Here is a tiny trained network, its code and every weight. The questions are about switching its units off for an input and a class, where a switched-off unit gives its printed mean instead of its output.

import numpy as np


def w(rows, s, z=0):
    codes = np.array(rows[::2]) - 128.0
    scale = np.full(codes.shape[1], s)
    scale[-1] = z or s
    return codes * scale


def f(y):
    return y / 2 * (1 + np.tanh(0.7978845608 * (y + 0.044715 * y**3)))


def log_softmax(a):
    a = a - a.max(-1, keepdims=True)
    return a - np.log(np.exp(a).sum(-1, keepdims=True))


def net(x, mask):
    res = np.array(x, float).reshape(1, 7) / 4 @ E
    y = f(res @ A[0][:, :-1].T + A[0][:, -1])
    res = res + np.where(mask, y, B[0][:, -1]) @ B[0][:, :-1]
    return log_softmax(res[-1] @ U[:, :-1].T + U[:, -1])


A, B = {}, {}
E = w([
[210,44,194,210],'x0',
[150,137,253,33],'x1',
[104,196,210,206],'x2',
[126,108,199,145],'x3',
[8,134,129,90],'x4',
[122,94,74,104],'x5',
[77,57,186,151],'x6',
],0.0077)
A[0] = w([
[66,146,82,153,87],'n0',
[172,160,143,143,236],'n1',
[30,89,180,156,168],'n2',
[160,197,72,161,167],'n3',
[105,111,96,122,97],'n4',
[113,155,95,135,4],'n5',
[169,179,123,109,74],'n6',
[84,167,204,49,72],'n7',
[138,183,174,101,204],'n8',
[202,177,116,141,228],'n9',
[121,131,90,140,51],'n10',
[103,99,104,146,85],'n11',
[204,135,139,81,154],'n12',
[92,11,113,108,151],'n13',
[193,205,117,128,179],'n14',
[127,54,58,79,130],'n15',
[109,109,74,138,111],'n16',
[136,71,73,119,168],'n17',
[121,193,98,203,183],'n18',
],0.012,0.0025)
B[0] = w([
[115,146,79,138,188],'n0',
[161,128,95,129,198],'n1',
[111,113,171,251,239],'n2',
[139,136,83,127,220],'n3',
[100,139,112,115,150],'n4',
[111,131,95,114,142],'n5',
[134,114,136,133,169],'n6',
[118,197,212,131,254],'n7',
[162,166,141,136,221],'n8',
[164,113,95,131,227],'n9',
[111,151,106,101,146],'n10',
[115,136,134,128,148],'n11',
[178,101,147,151,213],'n12',
[100,66,154,104,212],'n13',
[160,104,96,123,222],'n14',
[88,99,106,65,237],'n15',
[111,135,91,90,178],'n16',
[132,119,110,88,205],'n17',
[145,160,71,105,220],'n18',
],0.025,0.0067)
U = w([
[240,133,110,113,181],'0',
[197,174,59,143,122],'1',
[110,164,53,121,172],'2',
[93,98,143,210,160],'3',
[171,254,218,72,122],'4',
[94,42,176,45,1],'5',
[151,77,157,186,142],'6',
],0.0088,0.002)

Each question gives the input, the list of numbers given to net, and the class t.
The units are the neurons (one row each of A and B). Each row of codes is followed by its name. A weight is (code - 128) times the scale printed after its matrix; where a second scale follows, it is the last column's (A, B and U).
mask holds one flag per neuron, in row order. A switched-off neuron (its flag False) gives its mean, the last column of its row in B, instead of its output. The means were averaged over made-up inputs and are rounded, as every weight is.
A unit's drop is (log p(t) with every unit on - log p(t) with that unit switched off) / (log p(t) with every unit on - log p(t) with every unit switched off).
The circuit of an input: a set's keep is (log p(t) with only the set's units on - log p(t) with every unit switched off) / (log p(t) with every unit on - log p(t) with every unit switched off). Starting from the 12 units with the biggest drops (on a tie, the unit counted first), units are removed one at a time, each time the one whose removal leaves the highest keep (on an exact tie, the one counted first), for as long as the keep stays at least 0.8.
circuit, biggest first: the units of the circuit, biggest drop first
top k neurons: the k neurons with the biggest drops, biggest first
drop of u: that unit's drop, to one decimal
input [0,6,-2,5,3,-1,2], class 4: circuit, biggest first => (n7)
input [-5,-4,-6,-2,-7,6,3], class 5: top 2 neurons => (n15; n13)
input [-6,1,-2,6,7,8,-4], class 5: top 3 neurons => (n15; n18; n8)
input [-4,3,-1,2,-6,8,0], class 5: top 2 neurons => (n18; n15)
input [-3,-6,-3,0,5,-2,7], class 3: top 2 neurons => (n2; n0)
input [1,-5,-4,1,0,-8,6], class 3: top 2 neurons => (n2; n15)
input [5,0,2,-6,-3,-2,8], class 3: top 2 neurons => (n12; n14)
input [-8,-4,-7,-2,-4,-5,-3], class 2: drop of n15 => 0.2
input [6,-1,-8,5,-2,8,2], class 5: drop of n2 => 0.0
input [-5,-2,-2,-5,-7,2,3], class 2: drop of n8 => 0.1
